Below are the code and all the weights of a small trained network. Each question names an input and a target symbol and asks about switching units off, where a switched-off unit gives its printed mean instead of its output.

import numpy as np


def w(rows, s, z=0):
    codes = np.array(rows[::2]) - 128.0
    scale = np.full(codes.shape[1], s)
    scale[-1] = z or s
    return codes * scale


def norm(h):
    return h / np.sqrt((h * h).mean(-1, keepdims=True) + 1e-5)


def f(y):
    return np.maximum(y, 0)


def softmax(a):
    e = np.exp(a - a.max(-1, keepdims=True))
    return e / e.sum(-1, keepdims=True)


def log_softmax(a):
    a = a - a.max(-1, keepdims=True)
    return a - np.log(np.exp(a).sum(-1, keepdims=True))


def net(x, mask):
    ids = ['αβδζηθλμξπσφψω'.index(c) for c in x.split()]
    T = len(ids)
    res = E[ids] + P[:T]
    u = 0
    for l in range(2):
        r = norm(res)
        for j in range(2):
            rows = slice(4 * j, 4 * j + 4)
            q, k, v = (r @ M[l][rows].T for M in (Q, K, V))
            z = softmax(np.where(np.tri(T) > 0, q @ k.T / 4**0.5, -1e9)) @ v
            o = O[l][rows]
            res = res + np.where(mask[u + j], z, o[:, -1]) @ o[:, :-1]
        u += 2
        y = f(norm(res) @ A[l][:, :-1].T + A[l][:, -1])
        res = res + np.where(mask[u : u + 8], y, B[l][:, -1]) @ B[l][:, :-1]
        u += 8
    return log_softmax(norm(res)[-1] @ U[:, :-1].T + U[:, -1])


Q, K, V, O, A, B = {}, {}, {}, {}, {}, {}
E = w([
[125,89,170,113,168],'α',
[120,87,146,149,137],'β',
[110,119,144,85,142],'δ',
[157,159,103,53,127],'ζ',
[129,100,169,37,72],'η',
[153,80,110,90,211],'θ',
[91,2,180,135,153],'λ',
[177,190,107,193,109],'μ',
[44,62,158,51,175],'ξ',
[198,11,202,179,134],'π',
[48,125,81,145,143],'σ',
[173,152,121,131,41],'φ',
[173,130,100,198,117],'ψ',
[98,198,104,128,169],'ω',
],0.0094)
P = w([
[94,252,235,72,115],'0',
[118,203,200,59,82],'1',
[129,177,175,53,68],'2',
[140,152,150,53,64],'3',
[154,135,140,53,69],'4',
[162,117,134,56,76],'5',
[171,100,128,54,93],'6',
[178,87,124,55,103],'7',
[191,69,132,63,126],'8',
[188,63,135,51,129],'9',
[182,58,140,46,122],'10',
],0.0028)
Q[0] = w([
[3,42,61,41,146],'0.h1',
[181,40,60,61,99],'0.h1',
[140,118,196,146,11],'0.h1',
[82,198,101,170,1],'0.h1',
[152,165,134,159,129],'0.h2',
[82,111,142,76,123],'0.h2',
[94,133,137,131,150],'0.h2',
[132,155,142,147,138],'0.h2',
],0.01)
K[0] = w([
[11,104,99,62,149],'0.h1',
[141,23,49,119,113],'0.h1',
[155,98,172,110,43],'0.h1',
[126,178,127,134,9],'0.h1',
[152,125,134,116,116],'0.h2',
[92,138,103,172,131],'0.h2',
[142,101,91,115,136],'0.h2',
[159,119,123,118,124],'0.h2',
],0.012)
V[0] = w([
[116,240,141,232,163],'0.h1',
[128,134,129,122,132],'0.h1',
[123,170,136,173,139],'0.h1',
[128,110,129,119,125],'0.h1',
[100,105,104,110,47],'0.h2',
[100,85,87,116,116],'0.h2',
[154,151,162,139,160],'0.h2',
[242,151,253,55,108],'0.h2',
],0.0031)
O[0] = w([
[119,86,4,144,28,7],'0.h1',
[127,127,138,128,137,132],'0.h1',
[125,117,92,133,101,77],'0.h1',
[124,134,140,127,134,143],'0.h1',
[179,136,107,146,159,185],'0.h2',
[162,118,130,150,130,176],'0.h2',
[99,133,128,116,118,80],'0.h2',
[56,228,164,183,137,11],'0.h2',
],0.0037,0.0015)
A[0] = w([
[195,117,162,160,112,80],'0.n1',
[95,127,193,148,76,93],'0.n2',
[142,139,72,70,126,168],'0.n3',
[121,38,141,194,77,100],'0.n4',
[98,141,55,112,204,103],'0.n5',
[136,1,85,57,145,194],'0.n6',
[134,149,192,93,170,120],'0.n7',
[82,159,174,149,161,3],'0.n8',
],0.0088,0.0032)
B[0] = w([
[171,160,102,115,128,142],'0.n1',
[153,170,142,118,173,142],'0.n2',
[87,158,124,130,107,183],'0.n3',
[72,151,80,143,200,148],'0.n4',
[65,101,111,48,132,172],'0.n5',
[184,156,85,200,1,255],'0.n6',
[120,159,127,200,139,183],'0.n7',
[83,118,71,77,45,134],'0.n8',
],0.012,0.0097)
Q[1] = w([
[147,147,90,104,91],'1.h1',
[201,12,154,28,182],'1.h1',
[109,231,70,180,114],'1.h1',
[167,8,84,66,182],'1.h1',
[96,92,124,116,209],'1.h2',
[113,98,78,147,147],'1.h2',
[153,99,55,155,166],'1.h2',
[123,206,163,111,155],'1.h2',
],0.018)
K[1] = w([
[120,124,167,106,227],'1.h1',
[35,212,190,214,131],'1.h1',
[155,59,88,53,144],'1.h1',
[91,247,139,123,158],'1.h1',
[117,160,212,110,212],'1.h2',
[121,88,107,155,161],'1.h2',
[87,96,56,118,254],'1.h2',
[181,254,113,125,75],'1.h2',
],0.013)
V[1] = w([
[107,171,109,57,98],'1.h1',
[35,117,120,254,89],'1.h1',
[161,115,247,122,38],'1.h1',
[200,204,53,151,88],'1.h1',
[128,232,160,155,116],'1.h2',
[158,130,137,59,121],'1.h2',
[122,100,201,107,92],'1.h2',
[151,147,98,77,93],'1.h2',
],0.0095)
O[1] = w([
[124,108,131,15,104,221],'1.h1',
[235,32,186,200,128,253],'1.h1',
[160,190,192,170,21,112],'1.h1',
[211,155,169,51,205,254],'1.h1',
[2,132,130,141,163,197],'1.h2',
[155,102,110,179,111,98],'1.h2',
[115,143,83,126,80,94],'1.h2',
[143,162,136,139,216,194],'1.h2',
],0.0078,0.0085)
A[1] = w([
[135,113,129,76,103,183],'1.n1',
[159,222,55,135,122,120],'1.n2',
[90,105,173,113,125,248],'1.n3',
[165,110,96,147,105,124],'1.n4',
[159,158,9,167,196,229],'1.n5',
[156,204,61,220,103,5],'1.n6',
[130,110,161,213,79,95],'1.n7',
[138,203,71,242,145,219],'1.n8',
],0.014,0.002)
B[1] = w([
[83,158,104,130,136,218],'1.n1',
[198,169,95,133,118,226],'1.n2',
[159,103,103,147,102,166],'1.n3',
[172,93,156,175,120,253],'1.n4',
[105,71,87,59,96,189],'1.n5',
[6,102,107,101,138,234],'1.n6',
[99,129,162,37,108,222],'1.n7',
[166,198,120,242,169,211],'1.n8',
],0.02,0.0062)
U = w([
[95,98,187,124,86,104],'α',
[124,86,134,104,157,104],'β',
[75,51,158,198,113,114],'δ',
[55,172,152,110,171,241],'ζ',
[64,212,170,181,81,114],'η',
[191,62,137,166,188,80],'θ',
[133,121,212,179,142,187],'λ',
[161,163,161,78,186,140],'μ',
[140,139,209,77,84,144],'ξ',
[115,144,86,210,211,111],'π',
[207,94,109,168,52,130],'σ',
[176,246,89,92,143,2],'φ',
[168,75,116,72,162,139],'ψ',
[54,118,56,91,72,162],'ω',
],0.011,0.0032)

Each question gives the input, a string of symbols that net reads in full, and the target symbol t.
The units are the heads (4 rows each of Q, K, V and O) and the neurons (one row each of A and B). Each row of codes is followed by its name. A weight is (code - 128) times the scale printed after its matrix; where a second scale follows, it is the last column's (O, A, B and U).
mask holds one flag per unit, layer by layer, with each layer's heads first. A switched-off unit (its flag False) gives its mean, the last column of its rows in O or B, instead of its output. The means were averaged over made-up inputs and are rounded, as every weight is.
A unit's drop is (log p(t) with every unit on - log p(t) with that unit switched off) / (log p(t) with every unit on - log p(t) with every unit switched off).
The circuit of an input: a set's keep is (log p(t) with only the set's units on - log p(t) with every unit switched off) / (log p(t) with every unit on - log p(t) with every unit switched off). Starting from the 12 units with the biggest drops (on a tie, the unit counted first), units are removed one at a time, each time the one whose removal leaves the highest keep (on an exact tie, the one counted first), for as long as the keep stays at least 0.8.
circuit, biggest first: the units of the circuit, biggest drop first
most important unit: the unit with the biggest drop
top k neurons: the k neurons with the biggest drops, biggest first
top k neurons in layer l: the k neurons of layer l with the biggest drops, biggest first
heads that matter: for each layer, one digit per head in row order, 1 if its drop is at least 0.15 and else 0, layers parted by /
input ζ ζ α, target ζ: most important unit : 1.n4
input θ σ ω λ φ σ, target φ: top 3 neurons : [0.n6 0.n7 0.n3]
input δ δ θ π θ, target π: top 4 neurons in layer 0 : [0.n7 0.n3 0.n1 0.n4]
input σ δ ψ δ σ ω, target ω: top 2 neurons : [0.n5 0.n6]
input φ δ θ, target φ: top 2 neurons : [0.n7 1.n6]
input π σ ψ ξ β π σ, target σ: top 4 neurons : [0.n6 0.n7 0.n4 0.n5]
input π ζ σ φ, target μ: heads that matter : 11 / 00
input σ η π ζ θ δ ζ μ, target ψ: heads that matter : 11 / 00
input ζ ζ δ, target ζ: circuit, biggest first : [0.h2 0.n6]
input θ δ π β δ ζ ψ, target ψ: circuit, biggest first : [0.n6 1.n5]
input σ π δ π, target θ: top 4 neurons : [0.n4 0.n1 0.n6 1.n5]
input π α μ, target π: top 2 neurons in layer 0 : [0.n3 0.n6]
input ω λ ζ, target ω: top 3 neurons : [0.n7 0.n4 0.n6]
input ω η η η φ α π η, target π: most important unit : 1.h1
input μ σ α δ σ σ σ η ξ, target σ: top 2 neurons in layer 1 : [1.n4 1.n8]
input φ ζ ξ, target φ: heads that matter : 10 / 10
input δ θ δ δ, target θ: heads that matter : 01 / 10
input λ σ η δ σ ω α θ, target ω: heads that matter : 10 / 10
input σ σ η σ σ δ ζ π β, target π: heads that matter : 10 / 00
input ζ π π δ, target π: most important unit : 1.h1
input σ δ μ θ θ σ, target σ: top 3 neurons : [0.n6 0.n7 1.n6]
input π ω δ η ω δ, target ω: top 2 neurons in layer 0 : [0.n6 0.n7]
input α α θ π π σ ω π ψ, target ω: top 3 neurons in layer 0 : [0.n6 0.n1 0.n7]
input σ σ θ ζ ζ ψ ψ, target ψ: top 3 neurons in layer 0 : [0.n6 0.n7 0.n5]
input δ ζ ξ, target ξ: heads that matter : 00 / 10
input ζ θ σ ψ π, target θ: top 3 neurons : [0.n5 0.n4 0.n1]
input σ σ σ θ μ β φ η φ δ σ, target φ: circuit, biggest first : [1.h1]
input ζ δ ω ζ, target ω: heads that matter : 00 / 10
input β δ η η, target η: top 4 neurons : [0.n2 0.n6 0.n5 0.n7]
input η λ α δ, target λ: top 2 neurons in layer 0 : [0.n7 0.n6]
